(in the rows, 128 means zero)
Each row is followed by its class.
[140 179 140 125 143 100 180 134  99 139  40  96 108 137 110 141 161 123
 186 125 157 107 123 120  67  70 139 122 131  86  64 114 123 148 137 147
 154 113 199 123 131 101 109 118  83 125]  <89>
[138  97  95 106 128 126 123 162 132  90 180 113 139 123 143 124  77 143
  88 112  99 153 128 105 151 141  90 103 148 170 166 143 118 126 134  75
 142 132  93 155 104 135 120 117 171 105]  <85>
[137 104 103  61 160 131 174 158  94  34 145  92  94 115 161 172 104 188
 161  59  96 141 172 128  98  93  67  90 139 146  94 156 164 171 166 100
 132 163  89 184  98  85 112  72 109  71]  <34>
[122 150 148 169 148 169 163 132 150 113 115 106 129 147 123 132 161 121
 126 116 137 137 152 109 130 129 136 151 100  95  86 115 152 145  98 183
  91 171 160 112 118  97 143 165 103 172]  <153>
[175 120 125 147 125  97  82 116 151 165 128 150 170 170  97 141 161 134
  67 136 126 214 110 128 138 173 142 141 131 115 177 136 131 190 119 137
  97 126 107 131 137 135 140 132 135 155]  <109>
[119 155 164 136 142 152 187 110 182  92 172 119 135 125 180 103 108 108
 150 131  97  83 137  88 193 133 103 118 146 145 109 140 130  77 156 114
 155 168  88 125 110 119 101 108 123 155]  <74>
[145 147 156 155 120 106 114 115 190 182 141 144 168 139 131 116 124 105
 121 165 119 124 109 137 176 169 150 134 126 132 180 130 111  99 131 145
 138 117 115 101 151 132 120 147 157 159]  <74>
[124 115 155 146 152 193 137 133 180  62 243 118 162 108 173  97  82 122
 123 109  62  93 174  99 209 169  67 137 117 171 122 138 140 106 133  87
 135 194  82 131  99 138 135 130 175 148]  <153>
[128 131 138 122 141 152 139 132 130  79 120  92 118 150 128 142 139 162
 134  98 134 172 155 131 109 116  94  97 101 139 118 140 157 182 113 147
 106 138 146 142 133  74 134 142 137 126]  <20>
[145 177 184 171 146 131 163 103 180 172  97 118 122 147 119 104 151  97
 117 176 131 154 127 127 137 133 161 140 117  89 134 131  98 127 126 160
 140 118 169  78 149 110 107 186 138 196]  <20>
[149 132 134 118 150 116 129 158 111  75 138 109 130 118 134 167 117 161
 137 104 113 169 145 133 113 110 112 131 134 134 120 147 147 176 140 120
 121 155 136 145  97 105 118 107 119 120]  <153>
[140 136 127 112 137 125 141 137 100 111  99 122  90 127 130 154 119 152
 148 115 128 143 127 118 107 103 121 110 131 112 103 135 123 153 132 144
 149 142 138 150 123 105  95 127 106 126]  <169>
[128 152 150 143 150 141 152 120 139 118 136 117 129 122 147 136 105 122
 143 138 119 118 140 110 142 117 132 145 145 107  77 144 123 123 147 126
 150 171 138 119 113 132 111 125 104 154]  <153>
[116 146 140 127 168 178 228 116 130  78 130 104  87 136 182 121 134 133
 176  99 121  92 164  98 117  86  83 125 138 107  58 151 145 116 147 153
 141 179 120 117 123 113 113 120  95 133]  <34>
[106 162 145 104 154 160 224 115  86  49 113  73 103 119 157 103 136 132
 203  90 111  42 168  74 130  61  75 106 124 136  31 125 151 108 145 115
 151 168 164 137 115  89 122  92  85 113]  <89>
[156 128 113  82 152  93 165 162  76  89 102 105  96 138 137 180 132 173
 165  92 139 181 145 145  68  89 115 112 147  94 108 157 148 195 141 145
 130 138 117 156 105 107 115  86  89 112]  <34>
[122 138 146 141 146 165 166 104 148 120 113 117 102 134 148 119 131 133
 129 112 117 118 137  98 132 105 114 133 127 111 107 129 125 106 124 139
 156 161 141 119 129  97  79 154 120 134]  <169>
[140 156 135 167 133 132 148 100 135 156  78 127 126 161 101 140 153 120
 139 150 150 136 127 127 136 130 148 127 118 106  95 114 137 147 126 167
 120 134 168 105 155 119 124 149 122 156]  <109>
[136 141 138 156 126 150 149 113 155 182 129 123 123 124 134  95 150  98
 124 153 139 126 120 101 142 130 145 148 132 100 121 100 108 103 128 153
 136 128 135  91 148 134 136 175 130 145]  <64>
[155  98 151 132 119 111  61 132 161 153 196 139 180 138 138 115  94 133
  81 158 118 210 102 150 169 207 139 124 135 160 235 151  92 149 117  90
 132  97  90 131 129 144 120 123 204 147]  <20>
[ 93 168 153 124 164 160 252 108 121  78  85  84  56 133 160 115 135 128
 183 116 108  65 141  88 119  58 120 126 162 125  26 123 136 101 192 123
 170 170 167 122 120  97  87 107  77 125]  <109>
[199 146 110 121 130  97  99 181  70  87 120 124 160 159  91 169 180 173
 110 101 161 222 161 128  70 117  85 117  83 109 133 127 172 230  80 159
  71 124 137 162 104  79 160 123 117 157]  <89>
[164 130 135 131 136 112 107 159 142 105 133 123 141 137 127 157 121 166
 123 128 140 156 138 145 112 111 108 103 109 141 138 152 138 166 105 176
 130 120 105 152 124  75 122 139 142 126]  <74>
[135 125 142 127 145 123 124 149 131  97 135 102 120 108 136 154  94 154
 138 122 119 144 124 136 119 109 138 122 133 128 113 143 104 151 142 115
 148 131 143 142 115 104 109 131 138 111]  <153>
[123 137 160 112 140 110 160 129 142 137 126 102 113 121 166 116  98 127
 150 154 109 133  98 127 132 124 143 112 169 136 147 139  91 123 175  90
 184 112 145 127 130 133  92 106 154 125]  <20>
[143 139 128 137 142 153 160 137 125 115 111  99  92 131 140 132 148 137
 136 112 149 136 147  94  89  89 110 122 130  85  80 104 141 141 107 162
 140 150 142 132 129  94 128 170 120 142]  <64>
[144 125 110  95 111  85 112 146 130 112 145 135 156 124 135 149 106 156
 148 115 127 159 107 157 132 122 121 107 160 160 149 137 136 146 154 105
 155 109  99 151 116 128 107  86 160  89]  <74>
[148 118 132 122 124 106 102 143 138 122 174 126 165 133 133 127 111 142
 118 122 110 192 119 148 162 165 108 109 129 173 176 117 128 159 135  92
 123 115 109 131 120 127 130 105 178 121]  <20>
[132 143 144 155 145 155 140 113 155 140 108 135 138 172 123 122 161 126
  99 130 123 153 122 110 123 130 140 144 134  90 113 132 135 141 129 155
 114 143 125 116 146 115 133 148 112 152]  <109>
[165 136 150 170 125  90  76 120 183 196 125 147 176 149  95 127 153 106
  67 154 128 207 108 137 138 182 176 172 124  92 172 131 107 164 110 159
  96 128 142  99 129 144 138 173 130 192]  <153>
[178 181 149 172 142 102 153 150 149 194  54 136 131 156  85 137 165  96
  88 168 147 192 116 116 108 120 189 148 139  67 150 128 123 155 109 178
 104 128 150  86 127 124 129 180  84 226]  <85>
[176  87 111  88 121  79  39 184  80  76 191 142 195 115 113 145  94 189
  98  86 108 197 138 138 129 140 102  92 109 176 184 153 119 185 117  81
 131 112  78 193  99 104 144  74 186  69]  <89>
[155 142 150 156 118 119 116  96 178 203 121 164 149 154 118  98 148  99
  97 160 127 169  96 119 154 182 171 153 144  89 173 131 100 119 131 137
 132 135 133  91 128 152  89 146 113 182]  <169>
[110 144 134 110 154 169 197 121 106  57 110  94  82 145 150 149 127 152
 165 108 117 100 164  93 135  72  96 117 134 140  51 139 163 141 156 123
 134 177 150 153 117  95 111  98 101 122]  <109>
[ 98 160 177 128 144 160 196  86 183 112 161  99 120 130 176  73 120  91
 150 156  88  80 145  86 198 146 115 132 154 145 107 128 105  70 172  80
 172 150 129  96 115 141  95 118 125 160]  <20>
[125 123 139 133 139 147 159 106 136  81 173 120 125 144 156 122 112 137
 117 120 107 121 152  96 173 132  98 115 130 156 114 138 150 124 148  93
 133 168 113 141 121 129 122 108 148 132]  <109>
[129 114 136 150 138 198 144 121 158 117 172 104 124 129 153  91 137 132
 110 114 131 119 165  88 146 139 103 132 107 123 115 128 128 105 101 150
 132 158 102 116 136 100 139 179 158 137]  <64>
[166 132 143 157 119 102 116 119 177 236 125 151 152 130 118  95 140  74
 108 188 141 152  87 118 142 162 193 157 161  88 163 100  74 110 130 128
 152 110 135  83 132 167 114 167 143 168]  <64>
[149 110 108 126 126 130  93 151 104  90 170 123 163 125 122 156 109 169
 120  94 121 181 142 148 126 131 102 121 112 158 132 133 157 182 109 139
 100 148 118 161 113 117 150 116 170 130]  <153>
[130 142 133 167 132 156 140  80 164 147 101 118 137 159 109 121 158 120
 117 143 125 128 144 114 157 118 139 131 105 125 109 121 134 144 126 156
 112 141 155 116 160 105 134 163 138 139]  <109>
[142  95 107 103 141 126 153 128 124 103 182 130 141 123 169 128  92 146
 140 100 103 141 126 138 149 133 106 105 147 176 143 143 125 141 149 100
 127 143  75 151 109 134 120  70 158  80]  <34>
[147 128 148 135 131 118 119 114 148 159 173 137 196 115 146  89  94 106
 132 141 102 124  99 114 191 152 146 129 141 159 166 123  70  88 138  66
 170 102 118 116 129 134 103  98 177 105]  <89>
[125 132 143 123 145 140 180 125 134 138 133 117 120 121 157 127 114 126
 161 131 114 113 129 133 139 117 140 126 140 118 130 132 116 111 151 119
 148 138 116 113 132 131 117 117 133 115]  <34>
[139 129 110 154 113 134 119 125 173 179 134 136 169 153 112  94 129  97
  72 151 114 163 111 116 155 147 137 137 142 122 186 116 131 115 113 129
 109 121 132 106 127 154 134 156 152 153]  <85>
[133 190 194 222 134 143 127  88 208 214  68 124 133 149 115 110 176  85
  91 197 130 112 114 109 132 123 178 195 118  53 128 112 101  94 103 190
 123 153 192  61 156 132 118 216 127 219]  <153>
[159 177 153 122 136  71 159 161 140 133  72 112 112 146 123 171 151 140
 153 142 145 143 132 131  96  97 132 123 139  90 104 140 145 158 141 167
 143 141 146 123 106 103 104 120  80 161]  <74>
[151 120 146 151 134 108  83 142 159 136 193 158 174 124 156 129  95 130
 107 141 113 169 107 132 171 169 147 147 152 145 165 145  99 136 146  97
 137 144 108 125 111 158 124 102 150 138]  <153>
[131 139 137 124 136 105 170 132 165 167 106 116 117 112 144 106  77  98
 109 169 102 119  85 102 146  98 172 123 196 111 138 132  72  79 175  73
 190 116 144 111 116 144  73 132 127 134]  <85>
[109 148 149 153 148 185 215 108 194 124 128  84  98 128 167  80  96  95
 123 139  95  67 130  72 161  86 116 121 150 129  99 139 101  66 150 103
 162 166 150 105 124 122  95 158 133 163]  <85>
[136 158 159 150 134 107 154 128 186 158 104 123 142 145 125 127 149 104
 132 140 128 133 120 119 135 140 154 142 136 108 134 128 121 109 140 157
 135 143 123 109 118 109 104 143 110 181]  <74>
[152 130 145 135 145 136 162 145 144 133 145 112 100 109 151 110 117 122
 127 135 133 134 125  97 126 104 134 127 146 112  99 122  91 118 139 126
 164 141 117 118 109 109 106 148 126 130]  <64>
[121 112 164 140 136 137 142  96 187 160 194 145 152 114 181  87  76 101
 113 154  85 119  99 118 181 167 153 135 161 135 192 151  64  60 165  69
 169 135  78 107 138 172 102 130 191 124]  <34>
[113 135 134 132 130 175 179 115 145 145 152 119 111 111 171  78 114  99
 169 141 116  73 108  98 158 108 147 132 166 129  97  96  95  79 148 110
 177 137 124 116 129 147 116 118 149 108]  <64>
[133 148 142 153 127 151 165  95 191 126 151 120 152 134 144 100 140 109
 134 133 106  82 147 116 183 128 102 131 111 151 125 130 144  95 132 147
 121 158 119 105 142 114 124 145 162 155]  <74>
[145 102 113 108 123 103  96 171 133 105 185 132 160 119 148 126  58 153
  81 125  96 181 120 124 163 142 132  92 163 171 195 145 112 128 143  56
 153 118  78 156 103 141 120 102 186  99]  <85>
[133 130 145 126 133 144 143 122 180 105 199 137 160 133 175 100 100 117
 131 132  96 105 131 103 193 155  99 129 147 155 142 157 118  94 148 103
 154 164  76 130 118 137 112 107 160 146]  <74>
[160 140 114 122 138 114 115 158 107 130  76 136 110 160  95 177 177 162
 125  88 144 213 135 140  63 120 124 132 106  87 145 131 164 198 114 181
  92 136 149 146 118  89 115 135  78 146]  <169>
[112 136 135 148 141 159 181  88 143 127 121 120 119 135 138 108 124 112
 149 127 110  93 112 118 161 105 143 130 143 155 101 106 125 105 154 114
 144 140 141 123 142 120 108 112 144 112]  <109>
[129 120 113 123 130 151 134 140 144  81 146 103 142 137 138 147 125 157
 155  90 128 116 155 134 136 104  67 108 104 156 115 134 174 140 110 167
 117 145 114 151 122  84 125 119 146 114]  <74>
[ 94 119 154 162 136 212 158  75 176  87 205 116 153 150 173  67 108 104
 122 117  77  86 150  78 222 172  91 124 135 150 123 123 144  88 130  95
 128 190  84 124 142 146 142 131 182 161]  <109>
[ 99 122 116 123 134 161 150 128 144  59 167  91 137 126 158 125 114 149
 161  78  96  87 168 119 162 113  51 109 110 182 111 126 172 105 132 142
 126 161  92 155 127  88 131 109 161  95]  <74>
[105 151 154 171 139 175 189  72 179 153 134 122 140 144 152  88 127  92
 142 150 101  78 115 103 201 123 149 138 137 148  98 108 105  72 152 118
 147 141 135  90 151 138 112 128 155 136]  <109>
[187 169 158 162 136  82 145 146 179 216 112 156 164 146  98 119 138  76
  72 187 131 191 104 114 164 152 197 150 146  94 179 127  97 132 127 122
 119 109 127  65 114 155 128 169  91 214]  <85>
[150 120 139 145 126 125 121 134 166 167 155 123 130 129 148  97 124 114
 102 154 128 141 114 108 140 135 147 139 148 120 143 104  84 108 123 114
 152 126 122 110 119 127 114 154 159 133]  <64>
[116 163 171 182 156 183 189  76 176 117 114 109 109 159 145  93 157 101
 138 140 104  84 146  83 172 129 127 136 117 116  89 125 119 109 132 158
 128 168 148  99 160 107 127 165 122 176]  <109>
[161 167 146 181 136 133 140 118 169 148  80 128 136 160  99 136 182 120
 132 129 156 145 138 144 114 120 129 142  96  88 125 134 160 156  89 229
  91 144 147 100 154  87 132 176 124 189]  <74>
[154 123 135 167 124 149 109 119 163 184 167 145 164 156 120  86 170 102
  76 143 139 174 138 100 139 178 135 159 108  91 170 116 122 116  89 172
 100 139 107  91 132 135 157 183 134 179]  <64>
[107 160 175 172 150 180 169  98 176 122 108  93 103 145 140  96 144 107
 147 150 127 100 155 111 144 126 117 130 108 119 106 134 122 115 125 155
 135 155 163  94 153  99 118 178 140 160]  <20>
[138 145 108 125 131 164 153 132 107 131  78 103  92 143 112 139 175 134
 152 116 161 140 152 115  78  81 132 129 117  83  81  97 160 167  95 190
 112 131 164 139 144  96 149 169 112 130]  <64>
[ 86 155 118 109 147 211 210 100  91  48 100  89  76 121 155 136 128 149
 220  80 103  45 169  94 132  49  68 107 124 146  30 109 171 103 146 123
 141 186 152 138 129  82 100 109  90  93]  <169>
[140  93 105  85 141 105 134 154  87  48 161 106 108 123 144 165  85 192
 125  82 109 158 129 128 113 113  84  83 142 180 114 148 139 170 169  79
 144 137 104 186 112 101 112  76 149  75]  <109>
[135 108 151 145 133 100  94 136 179 152 166 123 165 115 146 121  91 132
  83 144  98 158 105 125 155 166 163 143 149 139 171 141  76 115 150  88
 160 136 118 124 111 133 102 136 173 120]  <153>
[112 131 134 146 138 144 130 138 134 127 116 112 132 117 128 146 116 128
 152 120 123 117 119 129 128 112 137 148 132 120 108 109 131 127 132 134
 136 148 164 125 129 122 123 137 133 112]  <153>
[127 173 171 202 145 174 156  76 191 182  43 119 105 177 106 112 182  99
 107 174 145 118 122 102 115 116 164 154 113  66  93 131 112 130 109 208
 119 143 183  85 182 108 121 216 125 188]  <109>
[149 137 145 144 137 128 111 120 124 120 140 119 158 132 128 109 132 130
 129 113 130 132 127 108 129 131 115 128 119 119 133 127 108 134 108 116
 141 123 128 134 142 103 133 135 142 138]  <89>
[144 112 134 130 142 132 104 121 132  97 151 133 139 141 138 144 102 159
 107 122 105 144 135 115 143 131 118 104 127 141 135 151 116 149 136 112
 151 141 105 160 148 116 126 131 174 122]  <109>
[139  88 139 119 127 117  95 136 161  92 229 118 176 130 161 105  97 156
  83 111 102 198 132 130 182 180  94 102 121 202 203 148 106 136 135  71
 136 111  80 136 107 116 121 106 197 101]  <20>
[138 178 162 188 147 168 172  85 157 147  79 123 110 173 111 118 181 102
 123 152 144 126 139  99 143 121 137 154 116  79  73 115 144 139 108 190
 101 159 160  87 162 111 133 182  96 210]  <109>
[154 165 151 128 148 112 187 151 132 161  79 101  80 126 143 135 151 113
 154 148 147 133 109  99  74  80 157 136 171  61  79 114  99 139 155 139
 163 138 149 109 105 117 104 136  65 149]  <64>
[130 121 148 131 126 122 132 123 182 118 178 128 155 125 170 103 102 128
 112 143 101 105 125 114 168 139 117 126 149 151 158 158 108  82 150 115
 171 145  83 136 117 131  97 117 185 135]  <74>
[157  92 112 129 126 121  86 161 130 126 168 109 131 118 127 136 119 150
 101 111 140 180 132 125 111 136 107 121 122 123 155 116 113 148 108 127
 129 119  94 143 110 103 130 144 154 101]  <64>
